Below are the code and all the weights of a small trained network. Each question names an input and a class and asks about switching units off, where a switched-off unit gives its printed mean instead of its output.

import numpy as np


def w(rows, s, z=0):
    codes = np.array(rows[::2]) - 128.0
    scale = np.full(codes.shape[1], s)
    scale[-1] = z or s
    return codes * scale


def norm(h):
    return h / np.sqrt((h * h).mean(-1, keepdims=True) + 1e-5)


def f(y):
    return np.maximum(y, 0)


def log_softmax(a):
    a = a - a.max(-1, keepdims=True)
    return a - np.log(np.exp(a).sum(-1, keepdims=True))


def net(x, mask):
    res = np.array(x, float).reshape(1, 2) / 4 @ E
    u = 0
    for l in range(4):
        y = f(norm(res) @ A[l][:, :-1].T + A[l][:, -1])
        res = res + np.where(mask[u : u + 14], y, B[l][:, -1]) @ B[l][:, :-1]
        u += 14
    return log_softmax(norm(res)[-1] @ U[:, :-1].T + U[:, -1])


A, B = {}, {}
E = w([
[123,66,254],'x0',
[30,113,95],'x1',
],0.0085)
A[0] = w([
[106,194,216,83],'L0N0',
[217,108,86,2],'L0N1',
[87,107,41,197],'L0N2',
[195,127,115,220],'L0N3',
[110,1,68,22],'L0N4',
[151,180,81,10],'L0N5',
[55,175,113,18],'L0N6',
[122,120,219,152],'L0N7',
[157,74,81,49],'L0N8',
[95,146,188,197],'L0N9',
[150,169,56,123],'L0N10',
[121,134,121,126],'L0N11',
[167,194,190,146],'L0N12',
[107,201,212,146],'L0N13',
],0.0082,0.0021)
B[0] = w([
[108,146,62,180],'L0N0',
[72,103,209,172],'L0N1',
[131,61,103,253],'L0N2',
[65,143,118,206],'L0N3',
[81,174,174,161],'L0N4',
[129,94,101,181],'L0N5',
[124,133,215,179],'L0N6',
[81,102,25,241],'L0N7',
[131,111,114,135],'L0N8',
[143,120,3,209],'L0N9',
[113,64,104,228],'L0N10',
[114,117,139,140],'L0N11',
[79,151,151,196],'L0N12',
[155,46,93,188],'L0N13',
],0.0048,0.0041)
A[1] = w([
[102,115,86,106],'L1N0',
[125,128,105,153],'L1N1',
[127,93,109,134],'L1N2',
[93,92,196,163],'L1N3',
[115,118,110,92],'L1N4',
[167,69,167,167],'L1N5',
[224,135,115,252],'L1N6',
[169,151,85,100],'L1N7',
[100,120,115,51],'L1N8',
[136,164,98,42],'L1N9',
[254,128,150,166],'L1N10',
[132,150,153,65],'L1N11',
[139,119,60,85],'L1N12',
[163,174,145,65],'L1N13',
],0.012,0.0031)
B[1] = w([
[149,145,199,250],'L1N0',
[98,135,200,190],'L1N1',
[172,154,78,221],'L1N2',
[184,88,30,254],'L1N3',
[167,184,158,174],'L1N4',
[92,66,67,234],'L1N5',
[51,181,124,233],'L1N6',
[124,43,65,180],'L1N7',
[125,186,135,169],'L1N8',
[162,172,65,150],'L1N9',
[46,218,253,237],'L1N10',
[124,115,156,134],'L1N11',
[181,83,120,238],'L1N12',
[129,184,157,148],'L1N13',
],0.0056,0.0042)
A[2] = w([
[103,87,80,187],'L2N0',
[134,130,137,88],'L2N1',
[72,170,150,77],'L2N2',
[102,157,98,106],'L2N3',
[131,132,134,92],'L2N4',
[153,81,165,106],'L2N5',
[170,176,69,3],'L2N6',
[64,184,111,124],'L2N7',
[85,254,209,219],'L2N8',
[79,132,172,189],'L2N9',
[122,190,140,115],'L2N10',
[56,183,96,148],'L2N11',
[199,117,122,141],'L2N12',
[164,81,156,111],'L2N13',
],0.0098,0.0036)
B[2] = w([
[218,235,199,255],'L2N0',
[130,81,106,128],'L2N1',
[118,78,134,156],'L2N2',
[141,41,114,158],'L2N3',
[149,158,94,128],'L2N4',
[182,96,44,145],'L2N5',
[141,81,52,146],'L2N6',
[133,1,175,183],'L2N7',
[13,156,146,195],'L2N8',
[128,157,58,179],'L2N9',
[61,127,108,146],'L2N10',
[68,126,241,205],'L2N11',
[67,164,255,151],'L2N12',
[149,93,114,148],'L2N13',
],0.0044,0.0069)
A[3] = w([
[47,117,140,136],'L3N0',
[191,113,74,144],'L3N1',
[144,188,102,15],'L3N2',
[203,165,208,56],'L3N3',
[6,155,153,17],'L3N4',
[117,151,152,77],'L3N5',
[84,140,138,2],'L3N6',
[129,69,180,161],'L3N7',
[135,152,115,8],'L3N8',
[129,78,145,91],'L3N9',
[74,132,145,4],'L3N10',
[119,87,137,46],'L3N11',
[72,169,172,1],'L3N12',
[104,165,88,109],'L3N13',
],0.012,0.0015)
B[3] = w([
[149,155,164,227],'L3N0',
[99,125,147,206],'L3N1',
[98,72,109,146],'L3N2',
[203,127,172,172],'L3N3',
[88,172,254,254],'L3N4',
[120,115,78,144],'L3N5',
[90,121,170,164],'L3N6',
[129,128,75,195],'L3N7',
[97,111,117,132],'L3N8',
[80,154,68,166],'L3N9',
[88,130,158,180],'L3N10',
[140,146,79,157],'L3N11',
[87,61,74,186],'L3N12',
[108,45,132,155],'L3N13',
],0.0076,0.0071)
U = w([
[42,143,226,190],'0',
[118,51,34,193],'1',
[249,124,190,177],'2',
[153,186,117,2],'3',
[153,176,126,4],'4',
],0.018,0.008)

Each question gives the input, the list of numbers given to net, and the class t.
The units are the neurons (one row each of A and B). Each row of codes is followed by its name. A weight is (code - 128) times the scale printed after its matrix; where a second scale follows, it is the last column's (A, B and U).
mask holds one flag per neuron, layer by layer. A switched-off neuron (its flag False) gives its mean, the last column of its row in B, instead of its output. The means were averaged over made-up inputs and are rounded, as every weight is.
A unit's drop is (log p(t) with every unit on - log p(t) with that unit switched off) / (log p(t) with every unit on - log p(t) with every unit switched off).
unit that matters most: the unit with the biggest drop
k most important neurons: the k neurons with the biggest drops, biggest first
k most important neurons of layer l: the k neurons of layer l with the biggest drops, biggest first
drop of u: that unit's drop, to one decimal
input [2,-2], class 2: unit that matters most : L1N10
input [-2,-2], class 2: 3 most important neurons : (L1N10; L1N6; L1N12)
input [-6,-6], class 0: 3 most important neurons : (L1N10; L0N7; L1N6)
input [-4,2], class 1: 2 most important neurons : (L3N4; L1N10)
input [-8,-8], class 0: 2 most important neurons : (L1N10; L1N6)
input [-3,3], class 2: 3 most important neurons : (L1N10; L1N6; L1N3)
input [-7,-8], class 0: 2 most important neurons : (L1N10; L1N6)
input [4,0], class 1: 3 most important neurons : (L3N4; L0N13; L1N10)
input [-2,3], class 2: 2 most important neurons of layer 2 : (L2N0; L2N8)
input [-5,-4], class 1: 2 most important neurons : (L1N7; L3N4)
input [-2,-3], class 2: 3 most important neurons of layer 0 : (L0N3; L0N6; L0N4)
input [-6,-5], class 1: 2 most important neurons : (L1N7; L0N10)
input [3,0], class 2: 2 most important neurons : (L0N2; L0N7)
input [-4,-1], class 1: unit that matters most : L3N4
input [3,2], class 2: 2 most important neurons : (L2N0; L0N2)
input [2,3], class 2: 2 most important neurons of layer 2 : (L2N0; L2N8)
input [5,2], class 1: drop of L3N4 : 0.3
input [5,4], class 1: drop of L1N6 : 1.3
input [-6,-7], class 0: drop of L1N10 : 1.2
input [-5,1], class 1: most important neuron : (L3N4)
